Here is a tiny trained network, its code and every weight. The questions are about switching its units off for an input and a target symbol, where a switched-off unit gives its printed mean instead of its output.

import numpy as np


def w(rows, s, z=0):
    codes = np.array(rows[::2]) - 128.0
    scale = np.full(codes.shape[1], s)
    scale[-1] = z or s
    return codes * scale


def f(y):
    return y / 2 * (1 + np.tanh(0.7978845608 * (y + 0.044715 * y**3)))


def softmax(a):
    e = np.exp(a - a.max(-1, keepdims=True))
    return e / e.sum(-1, keepdims=True)


def log_softmax(a):
    a = a - a.max(-1, keepdims=True)
    return a - np.log(np.exp(a).sum(-1, keepdims=True))


def net(x, mask):
    ids = ['βδεζθλμξπφψ'.index(c) for c in x.split()]
    T = len(ids)
    res = E[ids] + P[:T]
    u = 0
    for l in range(2):
        r = res
        for j in range(2):
            rows = slice(3 * j, 3 * j + 3)
            q, k, v = (r @ M[l][rows].T for M in (Q, K, V))
            z = softmax(np.where(np.tri(T) > 0, q @ k.T / 3**0.5, -1e9)) @ v
            o = O[l][rows]
            res = res + np.where(mask[u + j], z, o[:, -1]) @ o[:, :-1]
        u += 2
        y = f(res @ A[l][:, :-1].T + A[l][:, -1])
        res = res + np.where(mask[u : u + 12], y, B[l][:, -1]) @ B[l][:, :-1]
        u += 12
    return log_softmax(res[-1] @ U[:, :-1].T + U[:, -1])


Q, K, V, O, A, B = {}, {}, {}, {}, {}, {}
E = w([
[138,14,103,30,129,100,124,76,39,216],'β',
[101,56,142,196,114,72,114,190,146,107],'δ',
[124,149,153,64,159,184,35,119,148,183],'ε',
[90,89,164,83,149,149,114,191,157,173],'ζ',
[146,197,106,95,66,218,210,166,207,115],'θ',
[74,108,183,71,149,160,114,219,147,130],'λ',
[24,67,149,162,123,32,157,119,152,87],'μ',
[78,139,167,168,72,199,118,129,169,130],'ξ',
[35,251,136,194,95,223,130,128,150,124],'π',
[108,42,224,183,127,86,83,148,202,94],'φ',
[166,113,231,181,99,162,139,137,35,129],'ψ',
],0.019)
P = w([
[94,221,57,136,253,67,170,90,41,254],'0',
[101,202,128,117,143,184,30,122,150,150],'1',
[154,169,134,165,36,83,70,106,94,83],'2',
[138,112,134,155,80,156,118,2,101,61],'3',
[154,161,112,170,109,179,162,49,28,36],'4',
[201,177,139,189,78,121,193,166,72,46],'5',
],0.0072)
Q[0] = w([
[138,181,138,35,202,84,195,112,105,44],'0.h0',
[55,117,178,138,154,171,203,48,123,164],'0.h0',
[135,110,16,149,121,125,62,131,154,162],'0.h0',
[44,107,179,124,1,230,168,132,178,200],'0.h1',
[184,197,175,109,61,187,199,121,8,139],'0.h1',
[105,127,107,166,78,126,66,145,50,165],'0.h1',
],0.0049)
K[0] = w([
[116,147,93,66,61,79,148,89,148,113],'0.h0',
[111,94,106,178,16,174,28,153,95,135],'0.h0',
[91,92,196,92,161,115,126,101,144,195],'0.h0',
[154,139,158,152,162,139,161,116,175,1],'0.h1',
[196,138,227,149,128,110,200,28,111,122],'0.h1',
[82,94,164,161,84,138,146,130,160,168],'0.h1',
],0.0052)
V[0] = w([
[105,162,146,161,254,86,119,175,122,110],'0.h0',
[74,151,157,133,224,57,124,148,47,210],'0.h0',
[94,168,197,190,94,177,112,126,109,231],'0.h0',
[29,114,176,213,147,114,41,178,127,114],'0.h1',
[103,133,84,127,115,144,148,154,188,168],'0.h1',
[161,159,106,152,103,106,178,144,114,90],'0.h1',
],0.0084)
O[0] = w([
[185,106,98,137,156,138,36,37,185,110,34],'0.h0',
[118,153,47,85,186,103,176,38,96,159,252],'0.h0',
[118,212,89,138,58,59,109,82,38,186,252],'0.h0',
[83,162,70,179,142,42,102,35,80,94,87],'0.h1',
[133,169,2,143,119,161,62,186,108,125,127],'0.h1',
[227,145,166,136,179,201,86,92,149,95,73],'0.h1',
],0.008,0.0048)
A[0] = w([
[67,121,138,63,105,140,88,146,124,178,254],'0.n0',
[113,98,123,200,181,120,162,144,90,30,118],'0.n1',
[205,68,168,254,101,132,96,183,198,63,186],'0.n2',
[124,153,117,59,203,139,110,152,156,152,195],'0.n3',
[161,140,77,104,117,67,80,114,109,142,180],'0.n4',
[163,193,13,168,128,163,155,44,162,173,140],'0.n5',
[116,137,79,133,149,180,147,137,130,120,53],'0.n6',
[162,106,172,98,152,118,84,190,123,80,190],'0.n7',
[154,109,176,207,88,184,115,192,220,88,174],'0.n8',
[168,109,148,125,221,64,214,141,167,158,34],'0.n9',
[139,166,139,147,109,142,84,196,101,109,169],'0.n10',
[145,132,83,143,121,136,244,132,162,133,200],'0.n11',
],0.0077,0.0031)
B[0] = w([
[138,128,89,192,129,121,174,140,143,110,254],'0.n0',
[133,116,90,116,127,99,124,147,161,255,149],'0.n1',
[54,138,88,116,140,68,146,112,112,150,183],'0.n2',
[56,75,105,130,217,72,117,77,140,161,177],'0.n3',
[70,167,137,128,200,154,139,86,107,120,219],'0.n4',
[117,154,176,113,178,63,89,110,175,45,228],'0.n5',
[135,141,171,111,106,156,72,191,154,134,140],'0.n6',
[108,151,160,154,220,125,118,47,119,186,148],'0.n7',
[50,116,110,49,126,151,143,135,85,143,230],'0.n8',
[164,135,128,136,168,201,122,152,28,42,165],'0.n9',
[123,106,118,94,99,165,157,114,114,143,193],'0.n10',
[127,97,158,100,149,130,128,153,157,94,196],'0.n11',
],0.0081,0.0094)
Q[1] = w([
[122,122,115,151,208,109,141,178,146,80],'1.h0',
[111,154,171,83,78,123,82,106,109,216],'1.h0',
[115,155,142,197,80,121,159,71,221,191],'1.h0',
[187,100,199,142,112,123,3,116,136,135],'1.h1',
[128,117,204,148,160,128,169,93,115,98],'1.h1',
[64,94,74,164,184,113,76,122,107,79],'1.h1',
],0.0064)
K[1] = w([
[157,160,124,93,160,97,79,45,52,78],'1.h0',
[66,203,66,27,3,216,160,223,114,81],'1.h0',
[156,104,111,93,189,157,133,40,159,59],'1.h0',
[74,114,49,85,224,48,46,66,78,194],'1.h1',
[228,47,56,100,94,77,201,180,177,190],'1.h1',
[140,190,14,103,105,204,169,238,115,84],'1.h1',
],0.0051)
V[1] = w([
[71,182,83,86,172,137,125,91,42,146],'1.h0',
[110,113,90,118,118,60,164,51,77,151],'1.h0',
[163,165,191,67,121,234,141,161,105,118],'1.h0',
[149,125,186,136,129,151,50,62,2,87],'1.h1',
[205,86,89,57,86,169,94,85,154,11],'1.h1',
[170,239,197,32,137,124,135,179,213,129],'1.h1',
],0.0054)
O[1] = w([
[106,162,146,253,208,115,110,83,150,189,250],'1.h0',
[80,129,68,53,202,191,121,128,168,131,181],'1.h0',
[165,187,132,220,118,90,171,206,150,123,133],'1.h0',
[163,225,104,187,56,108,197,96,114,71,128],'1.h1',
[211,53,101,95,144,80,135,187,53,133,90],'1.h1',
[199,143,219,49,221,68,100,249,96,108,119],'1.h1',
],0.0059,0.02)
A[1] = w([
[167,97,133,102,174,151,115,135,83,62,109],'1.n0',
[111,148,142,168,130,79,2,114,128,111,89],'1.n1',
[99,74,110,80,185,147,170,118,151,169,116],'1.n2',
[203,138,128,92,85,121,76,42,68,153,168],'1.n3',
[121,138,178,179,176,126,148,120,110,163,226],'1.n4',
[88,123,113,89,75,115,92,105,92,113,123],'1.n5',
[99,112,125,149,148,150,169,126,91,156,179],'1.n6',
[89,80,212,125,148,138,122,101,23,87,250],'1.n7',
[189,76,120,151,112,142,161,198,128,111,96],'1.n8',
[156,121,104,125,140,81,155,99,65,135,126],'1.n9',
[110,103,71,140,99,146,156,171,134,202,169],'1.n10',
[145,174,136,153,71,101,187,61,127,103,80],'1.n11',
],0.0086,0.0024)
B[1] = w([
[150,85,170,87,162,150,52,119,203,160,139],'1.n0',
[184,76,10,91,69,101,188,187,104,164,191],'1.n1',
[206,107,115,93,92,89,99,142,96,95,252],'1.n2',
[2,148,127,79,208,131,161,154,127,175,150],'1.n3',
[159,113,132,125,110,99,127,82,224,169,229],'1.n4',
[118,144,28,190,165,153,125,191,167,168,155],'1.n5',
[160,129,113,138,168,152,98,119,134,123,223],'1.n6',
[61,171,69,152,81,77,82,170,170,4,188],'1.n7',
[67,138,7,132,186,195,113,75,140,208,162],'1.n8',
[196,186,141,162,75,113,147,209,209,127,177],'1.n9',
[114,112,140,235,71,168,192,70,25,122,180],'1.n10',
[170,74,165,79,112,165,166,82,169,221,193],'1.n11',
],0.0062,0.021)
U = w([
[109,153,121,91,93,78,93,142,182,91,253],'β',
[177,73,110,136,125,136,171,113,63,47,55],'δ',
[172,112,129,128,139,138,74,102,132,160,43],'ε',
[147,125,72,186,81,135,145,120,77,94,190],'ζ',
[129,131,157,136,193,134,89,124,166,147,74],'θ',
[151,103,159,38,145,83,113,98,149,164,83],'λ',
[105,91,108,96,146,163,157,91,62,233,117],'μ',
[170,129,179,103,105,64,173,78,180,105,155],'ξ',
[202,235,123,146,132,115,94,111,108,126,100],'π',
[232,115,111,93,190,151,117,149,124,242,61],'φ',
[51,184,152,254,244,117,106,72,184,127,161],'ψ',
],0.0061,0.0032)

Each question gives the input, a string of symbols that net reads in full, and the target symbol t.
The units are the heads (3 rows each of Q, K, V and O) and the neurons (one row each of A and B). Each row of codes is followed by its name. A weight is (code - 128) times the scale printed after its matrix; where a second scale follows, it is the last column's (O, A, B and U).
mask holds one flag per unit, layer by layer, with each layer's heads first. A switched-off unit (its flag False) gives its mean, the last column of its rows in O or B, instead of its output. The means were averaged over made-up inputs and are rounded, as every weight is.
A unit's drop is (log p(t) with every unit on - log p(t) with that unit switched off) / (log p(t) with every unit on - log p(t) with every unit switched off).
The circuit of an input: a set's keep is (log p(t) with only the set's units on - log p(t) with every unit switched off) / (log p(t) with every unit on - log p(t) with every unit switched off). Starting from the 12 units with the biggest drops (on a tie, the unit counted first), units are removed one at a time, each time the one whose removal leaves the highest keep (on an exact tie, the one counted first), for as long as the keep stays at least 0.8.
circuit, biggest first: the units of the circuit, biggest drop first
most important unit: the unit with the biggest drop
k most important neurons: the k neurons with the biggest drops, biggest first
top k neurons in layer l: the k neurons of layer l with the biggest drops, biggest first
heads that matter: for each layer, one digit per head in row order, 1 if its drop is at least 0.15 and else 0, layers parted by /
input β β θ β δ, target φ: heads that matter -> 00 / 01
input β θ β ψ π, target ξ: most important unit -> 1.h0
input β ξ θ, target ζ: 3 most important neurons -> 0.n4; 1.n10; 1.n4
input φ ξ β ε β ξ, target μ: circuit, biggest first -> 1.n7; 1.n9; 0.n5
input β β ξ μ β, target ζ: heads that matter -> 10 / 00
input μ θ δ, target λ: circuit, biggest first -> 1.h1; 1.h0
input β ζ ε θ ζ δ, target φ: circuit, biggest first -> 1.h1; 0.h1
input ξ π θ φ β, target β: heads that matter -> 00 / 01
input θ ψ β β, target ξ: circuit, biggest first -> 0.h1; 1.h0; 1.n9
input δ φ ζ μ φ, target μ: top 2 neurons in layer 1 -> 1.n1; 1.n7
input φ φ θ ζ, target β: circuit, biggest first -> 1.h0; 1.h1; 1.n7
input β β β, target ζ: heads that matter -> 11 / 01
input ξ φ β φ, target μ: heads that matter -> 01 / 01
input ξ θ δ, target ζ: heads that matter -> 10 / 10
input φ δ β β θ, target φ: top neuron in layer 0 -> 0.n0
input β μ θ, target λ: top 4 neurons in layer 0 -> 0.n5; 0.n11; 0.n1; 0.n8
input β ε θ, target φ: heads that matter -> 11 / 01
input ζ β ξ β θ ζ, target φ: heads that matter -> 01 / 01
input θ ξ θ, target μ: heads that matter -> 10 / 00
input β θ μ β β, target λ: most important neuron -> 1.n0
input ε ψ ξ ξ, target μ: heads that matter -> 10 / 01
input β θ φ, target β: 2 most important neurons -> 1.n7; 0.n2
input ε β β β β, target δ: heads that matter -> 11 / 00
input β θ ξ θ, target μ: heads that matter -> 11 / 01
input φ θ ψ, target ξ: heads that matter -> 11 / 10
input ξ β θ β ξ, target ζ: 2 most important neurons -> 0.n4; 0.n5
input θ β ε, target φ: most important unit -> 1.h1
input β θ ψ ξ, target ξ: heads that matter -> 01 / 11
input ψ β φ β θ, target β: top 2 neurons in layer 0 -> 0.n11; 0.n0
